Here is a tiny trained network, its code and every weight. The questions are about switching its units off for an input and a class, where a switched-off unit gives its printed mean instead of its output.

import numpy as np


def w(rows, s, z=0):
    codes = np.array(rows[::2]) - 128.0
    scale = np.full(codes.shape[1], s)
    scale[-1] = z or s
    return codes * scale


def norm(h):
    return h / np.sqrt((h * h).mean(-1, keepdims=True) + 1e-5)


def f(y):
    return y / 2 * (1 + np.tanh(0.7978845608 * (y + 0.044715 * y**3)))


def log_softmax(a):
    a = a - a.max(-1, keepdims=True)
    return a - np.log(np.exp(a).sum(-1, keepdims=True))


def net(x, mask):
    res = np.array(x, float).reshape(1, 5) / 4 @ E
    u = 0
    for l in range(4):
        y = f(norm(res) @ A[l][:, :-1].T + A[l][:, -1])
        res = res + np.where(mask[u : u + 9], y, B[l][:, -1]) @ B[l][:, :-1]
        u += 9
    return log_softmax(norm(res)[-1] @ U[:, :-1].T + U[:, -1])


A, B = {}, {}
E = w([
[154,71,133,205,167,68],'x0',
[138,177,71,85,176,69],'x1',
[108,250,200,145,97,120],'x2',
[31,60,160,99,190,137],'x3',
[140,120,115,159,219,164],'x4',
],0.0016)
A[0] = w([
[135,125,156,105,138,137,96],'0.n0',
[144,117,113,9,106,44,5],'0.n1',
[119,94,162,205,165,1,1],'0.n2',
[89,125,98,62,100,73,28],'0.n3',
[167,188,100,154,75,157,43],'0.n4',
[160,133,142,112,145,109,80],'0.n5',
[106,100,124,60,98,96,201],'0.n6',
[142,124,139,119,130,124,138],'0.n7',
[199,121,58,139,50,54,46],'0.n8',
],0.0031,0.0015)
B[0] = w([
[115,104,112,136,136,128,96],'0.n0',
[19,133,134,39,91,77,110],'0.n1',
[169,221,100,195,154,74,137],'0.n2',
[94,122,124,78,108,74,92],'0.n3',
[133,176,185,39,112,187,126],'0.n4',
[96,127,140,129,154,119,89],'0.n5',
[106,143,3,159,28,103,254],'0.n6',
[121,134,109,147,114,138,139],'0.n7',
[12,186,156,142,153,188,190],'0.n8',
],0.002,0.00071)
A[1] = w([
[198,42,145,141,85,128,103],'1.n0',
[125,190,129,159,65,149,57],'1.n1',
[200,189,75,125,158,147,61],'1.n2',
[80,19,187,126,118,125,26],'1.n3',
[197,45,70,143,140,152,52],'1.n4',
[100,167,171,186,184,2,64],'1.n5',
[35,15,179,151,79,97,8],'1.n6',
[29,102,208,63,209,187,115],'1.n7',
[148,145,187,177,190,126,129],'1.n8',
],0.0032,0.0017)
B[1] = w([
[20,103,125,79,134,143,157],'1.n0',
[180,86,207,59,135,121,151],'1.n1',
[142,116,99,56,169,200,146],'1.n2',
[117,119,106,103,88,231,84],'1.n3',
[120,67,147,115,194,133,151],'1.n4',
[191,135,56,213,133,67,254],'1.n5',
[135,123,72,56,134,244,132],'1.n6',
[63,245,57,251,82,162,224],'1.n7',
[99,124,96,134,92,76,207],'1.n8',
],0.0025,0.00051)
A[2] = w([
[52,130,156,106,135,183,198],'2.n0',
[153,152,120,82,125,166,99],'2.n1',
[164,121,75,85,137,126,173],'2.n2',
[125,37,92,149,169,146,39],'2.n3',
[133,253,145,109,121,84,104],'2.n4',
[113,169,120,93,81,169,42],'2.n5',
[53,115,163,134,140,90,131],'2.n6',
[155,135,218,163,82,121,8],'2.n7',
[178,68,125,189,170,111,125],'2.n8',
],0.0045,0.0016)
B[2] = w([
[171,123,65,189,103,103,190],'2.n0',
[150,144,136,106,187,99,133],'2.n1',
[51,136,127,114,148,109,174],'2.n2',
[120,57,232,118,159,166,166],'2.n3',
[159,2,115,110,141,193,248],'2.n4',
[152,147,149,159,178,84,143],'2.n5',
[172,146,71,136,103,143,137],'2.n6',
[89,152,224,139,127,103,135],'2.n7',
[103,139,147,154,197,69,185],'2.n8',
],0.0035,0.0019)
A[3] = w([
[87,211,107,194,155,140,148],'3.n0',
[86,185,148,93,52,91,123],'3.n1',
[144,147,60,76,151,156,108],'3.n2',
[67,18,137,226,80,107,140],'3.n3',
[154,129,228,207,170,186,36],'3.n4',
[197,182,253,90,55,137,14],'3.n5',
[26,149,79,115,173,121,134],'3.n6',
[173,158,87,37,176,167,82],'3.n7',
[110,208,158,76,81,203,9],'3.n8',
],0.0042,0.0014)
B[3] = w([
[145,188,127,142,74,167,166],'3.n0',
[102,55,131,162,161,62,163],'3.n1',
[120,154,203,126,94,124,168],'3.n2',
[152,194,129,69,168,168,254],'3.n3',
[57,90,148,102,83,49,174],'3.n4',
[228,2,86,201,113,177,225],'3.n5',
[155,100,166,183,76,115,183],'3.n6',
[145,161,207,97,104,98,164],'3.n7',
[176,131,128,152,187,101,149],'3.n8',
],0.0042,0.0017)
U = w([
[194,215,223,40,117,120,130],'0',
[62,59,162,113,247,122,156],'1',
[72,78,90,49,103,248,116],'2',
[83,150,219,203,107,77,4],'3',
[165,211,60,186,196,32,130],'4',
[239,21,123,177,62,138,174],'5',
[78,227,87,215,62,196,146],'6',
[52,111,76,54,30,34,141],'7',
],0.013,0.0038)

Each question gives the input, the list of numbers given to net, and the class t.
The units are the neurons (one row each of A and B). Each row of codes is followed by its name. A weight is (code - 128) times the scale printed after its matrix; where a second scale follows, it is the last column's (A, B and U).
mask holds one flag per neuron, layer by layer. A switched-off neuron (its flag False) gives its mean, the last column of its row in B, instead of its output. The means were averaged over made-up inputs and are rounded, as every weight is.
A unit's drop is (log p(t) with every unit on - log p(t) with that unit switched off) / (log p(t) with every unit on - log p(t) with every unit switched off).
The circuit of an input: a set's keep is (log p(t) with only the set's units on - log p(t) with every unit switched off) / (log p(t) with every unit on - log p(t) with every unit switched off). Starting from the 12 units with the biggest drops (on a tie, the unit counted first), units are removed one at a time, each time the one whose removal leaves the highest keep (on an exact tie, the one counted first), for as long as the keep stays at least 0.8.
circuit, biggest first: the units of the circuit, biggest drop first
most important unit: the unit with the biggest drop
k most important neurons: the k neurons with the biggest drops, biggest first
drop when u is switched off: that unit's drop, to one decimal
input [-4,-2,7,4,4], class 6: most important unit : 1.n7
input [-5,-3,-7,-6,-5], class 7: 3 most important neurons : (2.n3 1.n0 2.n2)
input [6,-4,-1,-7,3], class 4: 2 most important neurons : (2.n8 2.n4)
input [-1,3,-1,4,-1], class 7: circuit, biggest first : (0.n6 2.n4)
input [7,-8,-6,5,-3], class 2: circuit, biggest first : (1.n6 3.n3)
input [-7,-1,-5,-4,-7], class 7: 4 most important neurons : (2.n3 0.n6 0.n1 2.n2)
input [8,-8,-3,7,-5], class 2: circuit, biggest first : (1.n6 3.n3)
input [6,-2,-3,-3,-7], class 4: circuit, biggest first : (2.n4 3.n3)
input [4,8,5,-7,0], class 0: circuit, biggest first : (2.n4 1.n2 3.n7 2.n0)
input [-7,-6,-3,8,4], class 6: 2 most important neurons : (1.n7 2.n4)
input [-6,-1,-8,-1,-6], class 7: circuit, biggest first : (2.n4 3.n5)
input [-3,7,-6,-4,-3], class 7: circuit, biggest first : (0.n1 2.n2)
input [7,7,8,0,-8], class 5: 2 most important neurons : (2.n4 1.n7)
input [-8,2,3,6,2], class 6: circuit, biggest first : (1.n7)
input [5,5,-1,3,7], class 4: 3 most important neurons : (2.n4 0.n2 1.n5)
input [-2,-1,-8,-3,-7], class 7: 3 most important neurons : (2.n4 3.n5 0.n1)
input [2,-3,-8,7,2], class 2: 3 most important neurons : (1.n3 1.n6 3.n1)
input [3,0,3,7,5], class 6: 2 most important neurons : (1.n7 3.n0)
input [2,7,8,2,-8], class 5: 2 most important neurons : (2.n4 3.n5)
input [-5,-4,5,8,-3], class 6: circuit, biggest first : (1.n7)
input [0,8,1,8,-2], class 7: drop when 3.n5 is switched off : 0.1
input [3,0,1,-4,4], class 4: drop when 3.n4 is switched off : -0.1
input [-5,6,-5,2,2], class 7: drop when 2.n4 is switched off : 0.2
input [-3,-1,-1,-4,8], class 0: drop when 2.n4 is switched off : 0.2
